1 [ -6  17  -8  -1 -14   4  11 -10   0  -4   0   8 -15   0  -5  -1   5   8
  -3  -6  -4  -1 -10   5   4   7  -4   1   8   2   4  18  -8   9  12  -8
   3 -13 -12  10  -1  10 -10 -10   7]
2 [ 11  -8   5   6  -1 -16  -1 -11 -10  20 -23   0 -30   9   8   5  11   1
  24 -15   9   8  14 -16 -11   2 -11 -12 -28 -15 -14  10  11 -12   2   0
  -3 -12 -16  -3 -11  27   7   8  10]
3 [-12  -8 -18  31  -9  30  15  -6  16  -5  14  -6 -14  -3  14   4  27   9
   1  10 -35   0 -20  24  -4   8  23 -15 -39  13   3   8  14  -5   1   6
   8   1   4 -28   4  12   5  10   8]
4 [ -6   2 -23  -3   3   3   6  -1  11  -6  16   5  14  -8  -2  -3  32  -2
 -10  -8  -5   8   4  -7   1 -19  12  17  -4 -14   4  -4  10  -2   2  -6
  15  -7   7   5  -5  15  -7   5   2]
5 [-13 -17 -13  19  19   3 -12 -13  23  -5  -2   2  -3  -4  13  -3  22   5
 -21   4 -12  11  -2   7  20 -14 -11   1 -25   4   5  11  -2  -6   1  19
  12  -5  20 -22  -6 -14   6  13   5] -> 4 3 1
6 [  8  -2   2  -8  -3   9   3  -7 -17 -16  -9  18  -2  -7  18   5  -6 -10
   1  -9  10  -6 -10   6  -6 -10   6   0  -4  19 -20   1 -18 -12 -10   0
  11  -5  -3 -10  12   8   2   4  -1] -> 1 4 2
7 [-15   9 -12   7   8  15  12  11   7  20  34  -6  31 -21 -25   4  12  27
  11   4 -43  28   8  11  -7 -13  15  -5 -10   9   6  17   1  -9 -12   9
   6 -22  27   4 -16 -20   3   6 -12] -> 4 5 3
8 [ -4   2   0   2  -9  -4  13  -6 -13   5  -6  11   6   4  -6 -15  17  20
   6   1 -21  -3  -1 -11  12   9 -15   7   2  -2   0   3  -7  -3   1  -9
 -11  10  -4   7   5 -17   8 -10  14] -> 1 4 6
9 [-12   6  -4  -2  -9  26   1   1   2   2  -7   8  -8 -17  -1   5   4 -13
  16   2   2  11  15   3  -1  13  -3  19 -13   7 -14   6  -3  16   1  17
  -1  -9 -13  -9   9 -17  -7 -14  -8] -> 1 6 8
10 [ -7  -2   8 -14  -4   6   1 -18  -4  -1   2  16 -11  11   7   8 -11 -12
  19   1  23  10 -23   4 -14  -3  14  -7  22   9  -4   9 -15   7   1  -1
  20   3  -6   3   1  -1  -2   8 -24] -> 6 1 9
11 [ -5  11   5   3  -1  -4  -5   3  -2  20  -5   2   7  15  14  -7  -7   3
 -24   2  -2  -5 -16 -12   4   1  -4   0  -3   3   2  -1  -6   7   0  -9
   7  -5   4  17  -3  -3  -1   8 -24] -> 1 8 10
12 [ -6   1 -22   0  11 -14 -10  15  -9  -8  -6  11   4  16 -19  -1  22  12
  13   3 -16  -4  -2  -9  16  -6  -5  -2  -4  29  -7  -5   0 -14 -21 -12
  -9 -17   2 -15   6 -29  -1  -2 -32] -> 8 11 6
13 [  6  -1   6  11  -4   9   3  -7 -10   7   4   2  -2  -1   6   1  10  -2
   4   1   6  -5 -11  -1  12  -4  16   1 -18  11   6   5  -9 -10   4   4
   8  -1   2   0   1  30  -1  18 -11] -> 6 11 1
14 [ -1 -11 -16   1 -12  -4  -1  -1  -3  16   4  -2  22 -18 -18  14  31  10
  -1  -3  -6  26  24 -15  -2   8   3  -1  -2  -8   0  -9   6  10 -13  -8
 -10  -1   0 -10   5 -23  13   6  11] -> 8 4 9
15 [ -5   4  -1   3   2  15  -3  19  -1   0   4 -17  17  31   6  13 -20  27
   5  -6  -4 -18 -10 -13 -17 -20   9  -7   2   0 -13  -9  -8  -6  -1 -13
 -14  -1 -13  12 -15  -1  -7 -11  -4] -> 11 1 8
16 [-10   3 -22   7 -10  -1  -3   6  -3  -4 -12 -35  -3   7 -12   6  21   3
 -10 -20  -5   5   7   6  -2   7   6  12   1  -5  -3 -13  -3  -1  25   4
 -15 -17 -13  11 -19  -1   3 -29 -18] -> 1 4 9
17 [-13  -9  -1  -4   1   3   2  -4  13   1   1   6  -2   0   1  -3   8   9
  -4 -15  -2   6  -8  -1   0  -5   4  11   0  -1  -7   7  -1  -6   2  -4
   9  -2   4   2  -8  13   3  -3  -1] -> 4 1 13
18 [  3   3 -23  23   0  14   7  -3  13 -12   9  20  15   5 -12   7  32  13
 -17   9 -16 -11  19   2  -2   0  -7  -2 -18 -13  14  -4 -10 -11  -2  -6
   5   0  14 -14  -4   4  15  10   2] -> 4 5 17
19 [ -2  10   4 -29   4   4  -9   6   7  -6  -5  24 -18  12   7  -3   1   9
   1   1  -8  -8  13  -2 -10 -15  -1   5   7   0   9 -10  -3   4   1  -6
  11 -17   3   6   8  19   9 -13  -3] -> 17 1 6
20 [ -2   3  10  -3   1 -10   3  -7  -4  -4  10   2   8  -9  -9  -2  -3   7
   9   0   0  -4   4   1   5   0  -3  -7   1   4  -6 -15   3  -6  -7   6
 -13   2  -8  -3  -2   2  -4  -3   8] -> 17 8 1
21 [ -3   3  -5  12 -10  11  -8  14   1  -7  -1   7 -18 -13  -3  -1 -14  -5
   3 -11 -23   8  29  16 -10  -9   8  15 -28   7  -3 -24  -3  16  10   5
  13 -19  -3  10  -1   1   4 -13  14] -> 9 19 17
22 [ -9  -5   6   3  10  -5 -10  -2  -4   2  -4   6  -3   9  -5 -10  31  -6
 -13   4  -3   1   4 -12  10 -10 -16   9 -16  -1  17   8   1   4 -16   1
   5  -2  24   3 -15 -15   1  32 -11] -> 5 11 17
23 [-28 -18   5 -27  -2  14 -11  13  18  17 -11 -14  -8  -5  -1  26   7   6
  17 -10  -3   5  -6  19 -16   8 -25  13 -18  23  -1   9 -10   5   8 -17
 -20   8   7  -1   6   3  25  26   1] -> 17 9 20
24 [-13  16 -23  14 -16  29  -5   7   8   8  -2  -9  -9 -15  -3   4   8   1
  -4   2  -6  20   7  21  -6   2   6   7 -15   1 -22  14 -19  14   4   8
   8 -14   8  -5 -11 -20  -5  22 -32] -> 9 17 1
25 [  1   0   1 -10   8  11  -4   1 -17  -3   4  17   6   3 -22  -2  -1  17
  -7   6 -21  -3  -6   7  -9  -7   9  -9  25  17   4 -12   0  -9   5  10
  -8  -7   9 -17 -15   5  -3  11 -12] -> 20 17 19
26 [ -1  -7   1  14 -10  13  -1   3  -5  -7   2   1  -8  -1   6 -18   7   2
  -9   6   5 -10  -8   2  -7 -10   0  -1   6  13 -10  -1 -13   5  -7  -7
  11   0   3  11 -16  11  11   5  -8] -> 17 13 11
27 [ 16  -5  -2 -28   7  -7  -5   4 -17 -12 -13  17   5  14  -4  17   7  -3
  -3   3  -8  -3  19  -6  22 -12  20  -4  -2  -6 -32   7  -1 -13  -1 -17
  -5   2  -3 -17  12  11  14  10  -1] -> 6 20 17
28 [  3  -9   0  -6  -8   1   5 -20  20   5 -14   1 -20   3  -9  11  19   6
  17  -8   8  11 -13   9 -14   2  -5  -8   1  17  17   5  -7  18   6  -6
 -11  -9 -14   4 -10 -13   4   3  -8] -> 1 17 10
29 [ -9  -4  15 -14   5 -33   0   4   5 -11 -13   5  -5  -2  10   4   4   8
 -12  -5 -16  -3  16   4  -1 -10 -15  11  23  -1  11  -6 -15  15  -4  11
   7  -4  11   0  -5   5  -8  -7 -19] -> 19 17 20
30 [-17 -11  -3 -19   7   0  -6 -11 -10  15   0  28 -10   0  -3   3  15  -8
  -3  -7  -7   1   6   6   2   2  15   8  -4   1   0  -9   6  13  -6  -9
   8  -5 -15 -11  12   6  -6  -2 -12] -> 17 19 20
31 [  4 -20 -17  -5  -4 -19   3  -5   9   6 -12  -5  -7 -20  21  14  -9   3
 -35   1   9  21 -11  14  13   3 -11  -3 -16 -24 -10  16  16   8   6   8
  24   1  14  -1 -12 -24  15   9  -6] -> 5 17 11
32 [ -4   7 -10  -9   5  -2   6  10 -13   3  13  -4   0  15  -6  20  -5  10
  19 -10 -25   5   7  15 -22   4   7 -15  23   3 -10  -6 -15   7  -6 -16
   4   3   4 -14   9 -13   2   2 -45] -> 25 10 12
33 [ -2   9   6  -4  -6  -2   4   3  -9   8  -3  -1   3  -2  -5   1  -9  -4
   5  -5 -21  -6 -22  11   3  -8   8   4  18   2  -3   0 -11   2  13  -2
   2   4  15  -5   6   1   0   9 -12] -> 17 25 11
34 [ -3   2   2   7  13  21   0 -10  30 -13   7   6 -23   2  22   0   5  15
  26   5  -6   4  -1   1   6   3  -2  -9 -24  13  -8  11   5  46   8 -16
  22  -4 -15  23  -5 -18  29  12 -12] -> 28 26 17
35 [-14 -10  14   2  11  -2   3  -9   1   1   3  12 -11  11  -6  -3  21  11
 -11 -12 -17  11 -11 -16  20 -12  13  -1  -8  -5  33   9   1  -2  -9  17
   6  -2  30   3 -18   7  16   8  15] -> 22 17 5
36 [  0   0  -3  -7   4   7   5  -4  13   2  11 -25  -5 -11   1   6  -9   5
   8  -4  -6  12   3  -5  -3  -7   1 -13 -31  -5  20  -1  10 -16   0   6
  -7  -5   2   2   9   5  -5  -9 -17] -> 20 17 13
37 [ -5  -1   0  -3  -3   2  -7   8   6   7 -11   8 -12   5  -7  -2  14  22
  15 -10  -5 -10  -2 -15  -2  -9 -16   1  -7  -4  -1   6 -14  -9  -7   2
 -10  -1   0   5   0   5   8  -1  -2] -> 17 8 20
38 [-12  -2   9  13  -4  27  11   6 -13   0 -36 -23   4   7  -8  10  13  20
   4   4  -5   5  28   0   6  32   5  29  13 -10  20  -4  15  17 -17  33
 -11  10 -14  -7  18 -17  10 -11  -1] -> 9 8 14
39 [ -5  -7 -12  -5  -8  -6  -1 -11  23   4   1  -6  -5   3   2  -2  15   6
 -21  -2 -10  11 -17  10  10  -7  -3   2  -5   1   0  18  -7   2  11   1
  12 -20   3   3  -5   3 -16  -7   1] -> 17 1 4
40 [  4  17 -20  11  -1   6  21  -5   4   0  12  30  15 -12  -7  -5   7  17
 -14  -7 -18   3  -8   4   3 -12   7   3  -3  -6   6  21   7  13  -4  -9
  15 -15   6  11 -11 -11  -6  -4  21] -> 1 4 17
41 [-18  -4 -11   7  13  24  11  -7  10   6  18 -22  28  -5   3 -12  29   5
  15 -14  -4  17  23 -11  13  -7  -3   3 -13  -7  -1   6  11  19 -14 -12
  -1 -10   3  -1  -6 -21   0   8  -4] -> 14 4 17
42 [  3 -13   0  10  -1  -2  -7 -10  -9  14   2  -4  -4   6   4  -4  -2   9
 -13  -6  -7  12  10   0   7  -3  -3  10   2   4   0 -11   8   4   4   5
 -12   2  -2  -1 -11 -10  -1   0  11] -> 20 17 8
43 [  5   0  14 -20   1  11 -10  10  -7   0  12 -18   2   9  17  11  -7  21
   9  10 -23  -5   8   9  17  -6   3  10  -6   9 -21  -5  11  -1  18   7
   2  -6 -17  -2 -17 -11  16  13  20] -> 42 20 17
44 [ -3  -6  12   7  17  -8   1   3  15   2  -3   7 -14  13  -3   9   1  13
   7  -4 -17   3  -6 -14  -8   4  20  30  -5 -13  -1   1  -2  -2  -1  10
  11  -6  -2  -2 -10   6   8  -4  11] -> 17 37 42
45 [  4  12 -29   6 -10   9   9 -16  -9   8  13  -9  -6 -15 -15  19  20  21
 -12 -23   6  18 -19  16  -9   0  -8  14  12  -1  -2   3  29 -19 -11   6
  -1  -8  -6   7  -7  17 -24 -15   7] -> 1 17 4
46 [ -9  15  -6   8   0  12  -1 -10  -4  -3  -7 -10 -15  12   0  -7   3   7
   9   0   2   5   7 -13  -3   7  -6   9  -4   0  -9   9 -12  -4   3   1
   0   9  -6   2   3   0  12   2  -3] -> 37 17 1
47 [  3   0  -8  25  -1 -11 -23 -10   4  27 -16  13  -8   2  10   8 -11  -3
  10   1 -19   8  -4  19  -1  11   7   6  22  14  15  14   7  16   3   9
  -9  -7   1  -3  -2   5  -3   4 -42] -> 33 11 42
48 [-17 -10   3 -14   7  18 -11 -14  17  12  -9   7 -10   4   4   5  14  -6
 -15  -2  -2  -8   5 -13   8  -6   0   3   3   0   9  -2   9  -9   1  -7
   3   3   0  -2  -2  16   0 -10 -21] -> 17 30 19
49 [-12  -6 -10 -28 -18  40  -2 -11  -3 -10 -13 -24 -22   9   1  33  14  -7
  -3   6  21 -17  18 -10  19   5 -15  19 -27   9 -18  -6   1   9  11  18
   4  -2 -13  -1   8 -19  13 -11  -6] -> 9 46 48
50 [  4   3   9  -3   8   4 -16  -9  20   7   0   1  -6   4   0   9  -9  -1
  18   1   2   0  -6  -5  -8   2   8  12  -4   4  -6  -1   5  13   7  -4
  12  -7  -4   9 -15  -8   8   6 -10] -> 17 44 46
51 [ -5 -20  -3  -5   6 -12  -8 -10 -18 -25  -4  -3 -18  13  10  15  -2   7
   7   3 -19 -11  33  -4  18   1   9 -17   7   5 -18 -12  -6  -2  15 -17
 -12   2 -24 -43   7  13   6   5  -6] -> 27 20 30
52 [-11   9  -1  -7  -3  20   1   7   5   3 -14  -9  17  -3  -3   6   2   6
  14   7  -4   5  16  -3   1   6   7   9 -12   8   1   3   9   7  -1  19
  -8   1  -3  -3   7 -21  -6  -9 -15] -> 9 46 20
53 [ -3   6  -3  13  -3  -5  14   5  -4  20  -6   9 -20  -2 -19   7   0   7
  -1  -5   5  -5  -6  -1   4 -12   6   0   3   1  -7  13   6  -8   2   3
   3 -10  10  10 -11   7  -7   5  -8] -> 17 1 37
54 [  6  -7   2  -8  -4   7  20 -19  -3  -7   2  21  18   7  -9   3  13   1
   2  -5 -16   9  -9 -18  21   4  -3  -6  26 -20   9   6 -13  10   5 -12
   7  13 -14   0   3  -1 -11   1  11] -> 8 1 17
55 [ 0  8 14 -2  5 -8  5 -6  1  3 -9  1 -7 -4  1  8 -1 12 -6 -5 -2 -3  4 -1
  0 -2  7 -7 -7 -5  0  5 -5  2  1  0 -2 -1 -2  3 -7 -5 -2 -4  0] -> 20 17 53
56 [  3   4   0  -6   6   5  -5  -4 -19  -6  -9   1   2  -1   6  -4  -5   1
   3   1  -2   0  13   2   7   4   4   4  14   2  -3  -5  -3   4   8   7
   9  -5 -27   0   8  -7  -7   9 -13] -> 55 20 46
57 [ -4  -3  12   7  17 -13   6   7   3  -2  -6   5 -12   1  -4   0   7   3
   5  -1  -9  -7  -2 -18   4   5   8  11  10  -9  16   4   0  -4  -2  20
   7   4   5   3  -3   5  -1   2   3] -> 44 55 17
58 [ -3   1  13  21  -5 -13  11  -3  -8  -8  11  10  10  -4   6   6   4  20
   6  21   7  -2  11  -8  -5   3  12  -2   4  -8   5   2   3  -6   5  -5
 -14  10  10   7   9   7  -5   5   1] -> 20 55 57
59 [-20 -32  17  -4   6   4 -16 -15   8   8  -8   7  -9  37 -11 -21   0  15
 -11   3   0  11   2 -17  23  -5   5   8  15   4  19 -11   4  28   6 -14
 -26   1  21   8 -16 -42 -16   4  -3] -> 42 22 11
60 [ -8   2  -5  -6   1   2   3   0   0  -5   3  -8   7  -9  -5  -1  -5  -1
   0  -3  -1   2  -6  -6  -1  -2   5  -2  -1   0   6   4   4  -1  -4  -3
   2   0   2   4  -7  -7  -4 -10  -4] -> 55 17 20
61 [-15  -1 -19 -23  -5  -6   0 -12 -13   3   2 -12  -9 -16  -5   8   6 -16
  15  12   3   5  19  11  20  -4  -7  -1   1  12  24   4   3   3  -3  15
   0  -4  -7  -6   1 -10   4   8 -16] -> 60 56 52
62 [ 23   1   1 -37   4  17  -7   1   5  -1  14   8  22  27  30   2   0  11
   9   8 -40 -17  -1 -12  -4  -7   9  17  11  15 -10   0  14   2  11  16
  16  -7 -16   1   1   1  -3  -6  26] -> 43 19 56
63 [  7   8  12  13  -2   2   3  -4  -9  -5  -2  -7  -5  -2  13  -1  -1   6
  -1  -6  10  -3   7   1   2   0   2   9  -5   2  -3  -3  -3 -16  -6   2
  14  -4  -8   3   3   7  -5   7  -7] -> 55 13 56
64 [-15   5 -11  10   1   6 -13  25  22   6  15  -4  23  21 -17   3  -3  18
   5 -20  -3  13   8 -15  -3 -10  16  -5  11 -10  13  -1 -15  13   1  -8
  -9  -9  12  18 -17  -3 -10   5   9] -> 60 15 17
65 [  1 -17  30   5   1 -15  -7  -6   2 -22  19   7 -19  33   2  -6 -12  28
   1  -2 -36  -1   4 -16  18  -8  11  37  -1   3  14 -18  16  13   0   7
   9 -15  -1   3 -21  -2  11   3  23] -> 44 42 57
66 [ -6   6  -6 -11   9   6   5  -4 -23  -3  -7 -18  -4  13  -6  -9   9  12
 -16   3   5  10  18  -3  -2  -1  -7   4  22  -6  20  -9  -8  -1  -5   5
  12  -5 -35  -2   5 -13 -12  32 -18] -> 56 63 46
67 [-18  -8   1  -2  -6  22   5  -7  16  -2  -3  -4   8  -2 -10  17  24   7
  31  21  -5  15 -10 -18   0  13  11   0  -3 -12  -1   6  14  -4  -4  23
   1  11 -16 -25   7 -38   1  20 -35] -> 52 9 60
68 [  1 -22 -17   0 -17  14   2  -4  -2  -8  30  -2 -14  14  -2 -14  24   6
  -5  16  -1   1   4   4  13  17  -2 -16  -4  22  -6   6   1  25  -4  15
   0  10  -9   4  -8 -11   8  30  -1] -> 26 42 46
69 [ -4  -3  -8   5  -3   4  -8  -1   6 -16   7   9   8 -15 -10   8  42  13
  16  -7 -21  -9   2 -15  -4 -24 -21  12 -13  -6  -2  10  -8   4  -8 -21
   5 -22  22   4 -10   3  14  11   7] -> 37 4 18
70 [ 24 -21 -15  -6  -9 -15 -15  10   9  19  13 -13  -1 -12  19   8 -19  -5
 -19  16 -11  -3  27  16  12   3  -6   8 -21   6  15  -8   6  -4  -2   3
  -6 -12   5   1  -6   1 -13  -1 -16] -> 42 36 60
71 [  8  20 -15   7 -11  44   6   3  -6 -12   5  -9   8  15   0  10  24  29
   4  10  -1  -4  23  -2  11  11   3  10  -9  14 -10   2  -9  36  -3  14
   3  -8 -16   7   4 -25   5  -6  -8] -> 52 9 46
72 [-11   2   4 -10  17 -14   0  -4 -25  -9  -2 -27   2   3   4   7   2   0
   3   3  -6   0  16  -8   9  -3  -5 -17  10  -1   8 -15  -9   3   0  -4
  -5   4 -22 -10   8   0  -4  18 -22] -> 56 66 20
73 [ -4   2  -9  25  -5  -4 -12  15  14   6  -3  13   2  20  10   7 -37   5
  15 -12 -13   0  14  11  -5  11  18  18   9  10   6 -13  -5  14  15 -12
  16 -10 -33  18 -12   2  -7  -1  -7] -> 50 56 21
74 [  9   5   3  -1   9   3  11  -8  -2  17 -12 -11   6  -5  -4  -1 -23  -6
  -4   8 -23   0 -13  15  -8 -24  -2 -15   7 -10  -2  -4  -9  -8  10  -5
 -12  -9  -5  -4  -8  26 -17  -7  -1] -> 33 55 60
75 [  3   3   3  10   3  -2  -2   1  -7  -9   2  -4  -5   1   7  -7   6  -2
  -2   3  11  -8   5  -5   5   1   3   3  -3  -9   2   5 -12 -14  -7   5
  17   1  14 -11   9  26  -5  16   2] -> 63 13 57
76 [ -4   5  -7  12   3  15   2  17   4   2  18   8  16 -11  -6  -1  20  -9
   0   3  -3   2  -3  -6  -1  -6   1  -3 -22  -3  -4  12   2   0  -5 -15
   7  -8  13  -6 -15  -6   0   2   6] -> 60 4 17
77 [-12   7   5   6  17   4   2   2  -7  -6   2  -7 -20  15   1  -6  11  20
  12   3   3  -2   0 -24  11  15   5  23   6  -4  13 -11  -9   2   3   0
   3   4  12  -7  -4  11   5 -13   2] -> 57 46 44
78 [  6 -22  11   2  -8   3   1 -10   3  -4  -1  18 -14  -1   1 -17   3  10
 -22  -7 -15  -2   3 -14   9 -17 -11  15   0   4 -12  -7   5  -3  12  -3
   2   0   9   5  -7  -9  -7  12  15] -> 42 17 55
79 [-14 -27  -7  -6  -2   4 -12  -9  28  11   9 -19 -54  -3  -7  12  42  15
  29  -5   1  11  -4  19 -14   6 -30  -7 -35  -1   6  26 -13  31  13 -12
   6  -5  -4  39 -10 -16  19  29   7] -> 28 34 23
80 [ -2   6 -21   8 -18   6  22   8  -5   7   6 -30  -1 -10   4  -8 -12 -20
  -9   1   8   1 -16  -7  -3   1   3   4  -2  -3  -1   1  13 -14   5  11
  11  -8  -1   7  -1 -11   2 -14 -16] -> 60 63 36
81 [ -4  -8   0 -13   1  -4  -4  -2  -6   1   6   2 -14  18   3  -2   6  11
  -8  -4   3   7  -3   8   4 -12   3   8  -7   8  -8 -15 -11   6   4  11
  -4   0  -8  -4  -8   3  16  14   6] -> 42 17 55
82 [  6  -4   6   8   5  -2   0   0 -17   0   4  19 -21   9  -1 -19  18  -1
 -16  -9  -3  10   9  -8  18 -18  -4  19  -9   2   3 -11  10  -4  -1   0
  12   8   6   2   1   3 -11 -11  27] -> 78 42 17
83 [ 3  6  7  1 -2  9  8  6  7 -7  3  9 10 14 10 -9  0  2  8 -8 -4  3 -4 -2
  0 -1  5  5 15 11 -3  2 -6 -1  0  2 17 -8 -2  9  1 -2 -1 -5  4] -> 17 60 63
84 [-10  -7  11 -11   7  -8   1   5  15  17   6 -18   4  -6  15   1  -4   4
   6   1  -5  -4 -13  11  -8  -5  -7   3  -4   4  -2   2   5  -4   8  -3
   4  12  -6   5  14 -10  -4   5   1] -> 60 55 17
85 [-12  -4 -11 -15  -2   7   7 -17  11  -1   3  11   7  -1  12   7  31   1
 -11  -9  -9   2  -2  10   1   1   4  19 -16   0  -4 -13  21  -5  12   0
  15  -3  11  -1  -7  24 -15  -9 -18] -> 4 17 48
86 [ 13  23 -19  11 -11  34  12  -3  -1   3 -24 -11  11  -1   9   8  17   9
  -9 -14  18   8   6  16  12  32  -7  29  14   9  -6   3  -7  18 -12  10
  24  -4 -21   1   2 -36   4 -10 -37] -> 71 9 52
87 [ -9   4 -15 -25 -14   5   2  -5  -9   9 -12  21 -15   7  -8   9  18   1
  -1 -16  -7   6 -12  -3   7  -1  26  -5  -6  -6  -6  -8   5   4   3  -4
  -5  -5  -8 -15 -14  14  -1 -14 -20] -> 30 17 48
88 [ -1   5  -3   9   9   6   6  -6  -9  13  25   0  11  -4  -4  -7  12  12
   9   5 -13  21  14  -7 -11 -11   9 -11 -25  -4  -6   2  14 -10  -7   8
  -7 -12  -3   1 -16   2   8  18  29] -> 76 20 42
89 [ -4   6 -10   7 -16  15   4   3 -10  -2 -14 -36   1 -15  -4  20  14  -2
   8   6  21  15  26   0   2   9   5  18   5  -2 -14  -2   7  10 -15  20
 -10  -2 -15  -5  13 -19   9 -13  -2] -> 52 9 38
90 [  1 -18 -10  -8  -8   6   7 -29   2  11   8   6   1 -13   5  -5 -15 -39
  -1 -13  -8  15  17  10   9   4  13  -1  -1  -5   0  -7  10  21  -6  -5
  12 -11  -7   8   5  12 -23  -7  -9] -> 30 60 56
91 [ -7 -15  -9  -3  -7  -2  -9  13  25  -7  15 -16 -12  -3   7  -1   9   4
 -12  22  -9  23 -10  24  18 -14   1   8  -7  -9  -9   9  -1 -14  -8  11
  15  10   9 -13 -16  -4  -1  21   4] -> 5 39 17
92 [  8  10  -2  10   6   4   2  -7  -5   8  -2 -12   3  -1  10  -4   6   8
  -1   5   6 -10  -2   3   9  -5  -3   8  -6   3   1  10 -16 -13  -3  -1
   7  -5   3   0   2  26  -4  26 -12] -> 13 75 63
93 [ 14   1 -18  -2   0   4  16  21 -18   7  14 -20  20   1   0   8  -2  24
 -15  12 -15   6  43  22   1   5  -5  -3 -15   7  38 -20   4 -19  -6  13
 -20  -5  -2   8  -7   7   1  -4 -37] -> 70 36 52
